Below are the code and all the weights of a small trained network. Each question names an input and a class and asks about switching units off, where a switched-off unit gives its printed mean instead of its output.

import numpy as np


def w(rows, s, z=0):
    codes = np.array(rows[::2]) - 128.0
    scale = np.full(codes.shape[1], s)
    scale[-1] = z or s
    return codes * scale


def f(y):
    return y / 2 * (1 + np.tanh(0.7978845608 * (y + 0.044715 * y**3)))


def log_softmax(a):
    a = a - a.max(-1, keepdims=True)
    return a - np.log(np.exp(a).sum(-1, keepdims=True))


def net(x, mask):
    res = np.array(x, float).reshape(1, 8) / 4 @ E
    y = f(res @ A[0][:, :-1].T + A[0][:, -1])
    res = res + np.where(mask, y, B[0][:, -1]) @ B[0][:, :-1]
    return log_softmax(res[-1] @ U[:, :-1].T + U[:, -1])


A, B = {}, {}
E = w([
[192,48,85,94,85,105,49,131],'x0',
[132,104,238,101,159,135,63,134],'x1',
[155,35,145,92,172,252,182,68],'x2',
[89,153,84,110,171,110,118,61],'x3',
[253,126,89,13,96,46,162,99],'x4',
[103,148,178,113,30,128,141,107],'x5',
[114,181,120,124,91,180,88,34],'x6',
[75,110,95,105,69,170,59,211],'x7',
],0.0053)
A[0] = w([
[120,83,72,141,86,159,77,186,222],'n0',
[109,84,59,135,92,165,79,183,179],'n1',
[93,153,109,159,123,193,176,38,184],'n2',
[116,136,145,124,98,131,88,102,211],'n3',
[75,161,173,107,50,135,50,93,246],'n4',
[94,183,150,107,77,133,80,110,216],'n5',
[126,110,107,89,111,92,134,87,95],'n6',
[90,144,144,132,130,137,142,171,124],'n7',
[148,148,57,75,128,100,150,118,244],'n8',
[77,121,101,131,255,163,68,130,170],'n9',
[108,112,144,146,143,145,121,135,133],'n10',
[131,139,91,103,125,116,144,125,167],'n11',
[144,45,171,64,145,202,160,113,223],'n12',
[130,125,133,123,124,122,121,128,194],'n13',
[78,156,117,136,132,181,151,61,191],'n14',
[135,148,135,146,122,148,152,144,94],'n15',
[121,144,63,55,131,90,159,99,251],'n16',
[88,83,62,136,105,146,86,169,91],'n17',
[129,120,136,111,124,112,144,91,142],'n18',
[168,155,124,61,133,210,124,144,212],'n19',
[125,43,158,122,152,124,153,98,148],'n20',
[107,136,123,135,115,187,147,64,227],'n21',
[32,165,167,159,134,157,163,211,181],'n22',
[128,131,129,136,125,131,121,119,138],'n23',
],0.014,0.0017)
B[0] = w([
[110,125,100,65,84,110,152,138,233],'n0',
[93,114,95,67,83,129,150,129,229],'n1',
[96,163,60,128,160,114,86,93,227],'n2',
[151,109,137,112,135,149,124,151,164],'n3',
[149,90,136,98,137,182,92,217,235],'n4',
[128,92,133,130,140,168,123,194,199],'n5',
[107,136,130,130,121,115,152,161,173],'n6',
[145,139,147,174,109,130,153,120,164],'n7',
[130,183,108,110,110,91,130,174,229],'n8',
[136,124,122,183,209,113,52,152,214],'n9',
[113,127,110,150,143,123,128,143,150],'n10',
[125,153,119,128,120,112,128,145,162],'n11',
[142,5,187,100,145,138,116,106,241],'n12',
[138,130,126,123,131,131,140,133,138],'n13',
[132,174,80,123,148,133,88,111,205],'n14',
[110,136,132,132,127,151,122,104,135],'n15',
[131,160,98,130,109,88,135,188,231],'n16',
[87,104,107,86,84,118,151,148,204],'n17',
[113,97,116,128,117,101,128,148,150],'n18',
[153,122,125,95,101,154,131,89,181],'n19',
[90,72,155,146,139,110,104,162,180],'n20',
[131,149,99,114,152,114,107,81,199],'n21',
[107,173,157,232,100,164,192,133,253],'n22',
[128,126,128,122,134,129,127,130,130],'n23',
],0.028,0.008)
U = w([
[186,150,146,217,254,143,25,153,164],'0',
[140,173,225,209,83,129,248,21,40],'1',
[132,243,2,35,88,26,123,105,254],'2',
[64,198,69,161,136,193,131,24,60],'3',
[175,6,197,15,68,196,148,151,223],'4',
[73,167,131,173,57,130,206,235,69],'5',
[82,40,152,109,172,101,93,37,1],'6',
],0.0042,0.0013)

Each question gives the input, the list of numbers given to net, and the class t.
The units are the neurons (one row each of A and B). Each row of codes is followed by its name. A weight is (code - 128) times the scale printed after its matrix; where a second scale follows, it is the last column's (A, B and U).
mask holds one flag per neuron, in row order. A switched-off neuron (its flag False) gives its mean, the last column of its row in B, instead of its output. The means were averaged over made-up inputs and are rounded, as every weight is.
A unit's drop is (log p(t) with every unit on - log p(t) with that unit switched off) / (log p(t) with every unit on - log p(t) with every unit switched off).
The circuit of an input: a set's keep is (log p(t) with only the set's units on - log p(t) with every unit switched off) / (log p(t) with every unit on - log p(t) with every unit switched off). Starting from the 12 units with the biggest drops (on a tie, the unit counted first), units are removed one at a time, each time the one whose removal leaves the highest keep (on an exact tie, the one counted first), for as long as the keep stays at least 0.8.
circuit, biggest first: the units of the circuit, biggest drop first
top k neurons: the k neurons with the biggest drops, biggest first
drop of u: that unit's drop, to one decimal
input [-7,-7,1,3,-8,-1,-3,-7], class 3: top 2 neurons	[n22, n2]
input [-3,5,6,6,3,-4,-3,5], class 6: top 3 neurons	[n12, n9, n4]
input [-4,4,0,-6,1,3,8,0], class 4: circuit, biggest first	[n4]
input [6,0,-4,2,7,1,8,-7], class 5: top 4 neurons	[n2, n6, n14, n21]
input [-8,1,1,-2,-5,6,-3,-6], class 1: circuit, biggest first	[n22, n4]
input [-8,-3,7,1,-1,0,-6,-7], class 0: circuit, biggest first	[n1, n0]
input [-4,-6,2,-3,0,1,6,0], class 2: top 2 neurons	[n22, n12]
input [-2,-8,-1,-8,2,-7,-8,1], class 2: top 2 neurons	[n4, n12]
input [3,-3,7,3,-7,4,0,8], class 4: top 2 neurons	[n12, n4]
input [2,7,-4,-7,2,-6,1,-3], class 0: top 4 neurons	[n1, n0, n12, n17]
input [5,2,-4,8,3,2,6,-4], class 5: top 2 neurons	[n5, n4]
input [5,5,-7,-6,0,-6,-4,3], class 2: top 2 neurons	[n12, n4]
input [8,-1,6,1,-6,8,1,-7], class 6: drop of n20	0.0
input [-6,7,5,-3,0,-8,1,3], class 0: circuit, biggest first	[n9]
input [-4,-8,6,1,0,2,4,0], class 2: drop of n22	0.1
input [-4,-4,7,5,-6,7,3,2], class 0: drop of n1	0.4
input [0,6,-6,-1,-3,-3,-4,-5], class 0: drop of n0	0.2
